Below are the code and all the weights of a small trained network. Each question names an input and a target symbol and asks about switching units off, where a switched-off unit gives its printed mean instead of its output.

import numpy as np


def w(rows, s, z=0):
    codes = np.array(rows[::2]) - 128.0
    scale = np.full(codes.shape[1], s)
    scale[-1] = z or s
    return codes * scale


def norm(h):
    return h / np.sqrt((h * h).mean(-1, keepdims=True) + 1e-5)


def f(y):
    return y / 2 * (1 + np.tanh(0.7978845608 * (y + 0.044715 * y**3)))


def softmax(a):
    e = np.exp(a - a.max(-1, keepdims=True))
    return e / e.sum(-1, keepdims=True)


def log_softmax(a):
    a = a - a.max(-1, keepdims=True)
    return a - np.log(np.exp(a).sum(-1, keepdims=True))


def net(x, mask):
    ids = ['αδηστφψω'.index(c) for c in x.split()]
    T = len(ids)
    res = E[ids] + P[:T]
    u = 0
    for l in range(2):
        q, k, v = (norm(res) @ M[l].T for M in (Q, K, V))
        z = softmax(np.where(np.tri(T) > 0, q @ k.T / 2**0.5, -1e9)) @ v
        res = res + np.where(mask[u], z, O[l][:, -1]) @ O[l][:, :-1]
        u += 1
        y = f(norm(res) @ A[l][:, :-1].T + A[l][:, -1])
        res = res + np.where(mask[u : u + 12], y, B[l][:, -1]) @ B[l][:, :-1]
        u += 12
    return log_softmax(norm(res)[-1] @ U[:, :-1].T + U[:, -1])


Q, K, V, O, A, B = {}, {}, {}, {}, {}, {}
E = w([
[129,148,193],'α',
[130,156,107],'δ',
[132,148,113],'η',
[111,53,185],'σ',
[124,175,105],'τ',
[78,4,123],'φ',
[143,182,128],'ψ',
[215,97,73],'ω',
],0.024)
P = w([
[2,206,95],'0',
[73,165,81],'1',
[85,153,78],'2',
[96,107,106],'3',
[97,98,115],'4',
[86,123,109],'5',
],0.006)
Q[0] = w([
[222,134,187],'0.h0',
[98,17,245],'0.h0',
],0.012)
K[0] = w([
[78,97,201],'0.h0',
[89,250,104],'0.h0',
],0.014)
V[0] = w([
[127,224,139],'0.h0',
[1,91,140],'0.h0',
],0.0083)
O[0] = w([
[163,253,155,79],'0.h0',
[43,131,228,252],'0.h0',
],0.0055,0.0047)
A[0] = w([
[208,177,143,67],'0.n0',
[224,165,129,98],'0.n1',
[150,166,115,3],'0.n2',
[47,93,133,133],'0.n3',
[176,169,155,111],'0.n4',
[61,86,158,53],'0.n5',
[140,121,151,50],'0.n6',
[73,158,29,146],'0.n7',
[10,100,134,95],'0.n8',
[149,83,96,108],'0.n9',
[163,143,173,21],'0.n10',
[205,99,62,166],'0.n11',
],0.013,0.0068)
B[0] = w([
[146,154,228,125],'0.n0',
[31,222,169,130],'0.n1',
[245,119,174,117],'0.n2',
[147,41,182,241],'0.n3',
[196,139,226,123],'0.n4',
[179,65,181,188],'0.n5',
[70,37,132,112],'0.n6',
[177,54,131,186],'0.n7',
[111,91,223,255],'0.n8',
[135,114,60,150],'0.n9',
[40,66,211,116],'0.n10',
[95,197,58,158],'0.n11',
],0.011,0.0088)
Q[1] = w([
[185,252,49],'1.h0',
[190,46,104],'1.h0',
],0.012)
K[1] = w([
[153,99,3],'1.h0',
[29,105,218],'1.h0',
],0.013)
V[1] = w([
[10,254,205],'1.h0',
[187,226,186],'1.h0',
],0.0076)
O[1] = w([
[250,114,144,55],'1.h0',
[140,208,144,4],'1.h0',
],0.018,0.002)
A[1] = w([
[108,24,181,174],'1.n0',
[95,72,68,213],'1.n1',
[234,51,67,175],'1.n2',
[187,16,111,113],'1.n3',
[46,84,217,1],'1.n4',
[192,230,12,192],'1.n5',
[245,203,248,52],'1.n6',
[195,31,112,167],'1.n7',
[16,112,14,177],'1.n8',
[128,148,87,71],'1.n9',
[239,170,197,90],'1.n10',
[2,76,168,57],'1.n11',
],0.0084,0.0078)
B[1] = w([
[189,209,133,252],'1.n0',
[161,116,38,202],'1.n1',
[170,110,67,171],'1.n2',
[133,210,123,179],'1.n3',
[188,81,54,140],'1.n4',
[171,76,98,159],'1.n5',
[3,82,147,143],'1.n6',
[173,164,122,199],'1.n7',
[186,131,31,169],'1.n8',
[172,115,147,116],'1.n9',
[40,98,112,137],'1.n10',
[124,48,84,160],'1.n11',
],0.011)
U = w([
[46,230,225,132],'α',
[178,162,135,2],'δ',
[28,158,113,135],'η',
[199,230,193,151],'σ',
[142,133,209,96],'τ',
[224,234,141,172],'φ',
[112,4,139,133],'ψ',
[121,145,33,231],'ω',
],0.013,0.0092)

Each question gives the input, a string of symbols that net reads in full, and the target symbol t.
The units are the heads (2 rows each of Q, K, V and O) and the neurons (one row each of A and B). Each row of codes is followed by its name. A weight is (code - 128) times the scale printed after its matrix; where a second scale follows, it is the last column's (O, A, B and U).
mask holds one flag per unit, layer by layer, with each layer's heads first. A switched-off unit (its flag False) gives its mean, the last column of its rows in O or B, instead of its output. The means were averaged over made-up inputs and are rounded, as every weight is.
A unit's drop is (log p(t) with every unit on - log p(t) with that unit switched off) / (log p(t) with every unit on - log p(t) with every unit switched off).
The circuit of an input: a set's keep is (log p(t) with only the set's units on - log p(t) with every unit switched off) / (log p(t) with every unit on - log p(t) with every unit switched off). Starting from the 12 units with the biggest drops (on a tie, the unit counted first), units are removed one at a time, each time the one whose removal leaves the highest keep (on an exact tie, the one counted first), for as long as the keep stays at least 0.8.
units of the circuit, in order: the units of the circuit, biggest drop first
top k neurons: the k neurons with the biggest drops, biggest first
top k neurons in layer l: the k neurons of layer l with the biggest drops, biggest first
drop of u: that unit's drop, to one decimal
input φ σ δ, target ψ: units of the circuit, in order	[0.h0, 0.n8]
input φ τ δ, target ψ: units of the circuit, in order	[0.n7, 1.h0]
input φ σ τ, target ψ: units of the circuit, in order	[0.h0, 0.n7]
input ψ ψ σ σ, target σ: units of the circuit, in order	[0.h0, 1.h0]
input ψ τ σ σ, target φ: units of the circuit, in order	[0.h0, 1.n0]
input ψ ψ φ, target σ: units of the circuit, in order	[1.h0, 0.h0]
input σ φ σ η, target ψ: top 2 neurons in layer 0	[0.n3, 0.n8]
input ω φ σ ω φ φ, target ω: top neuron	[1.n8]
input φ σ ψ τ, target σ: top 3 neurons	[0.n5, 0.n3, 0.n9]
input δ δ η, target α: top 3 neurons in layer 0	[0.n4, 0.n7, 0.n0]
input σ α φ φ, target φ: drop of 1.h0	0.5
input τ α η α ψ φ, target σ: drop of 0.h0	0.1
input φ ψ τ, target σ: drop of 0.n7	-0.1
input τ ω φ τ α, target α: drop of 0.h0	0.1
input ω η φ η, target ψ: top neuron in layer 0	[0.n8]
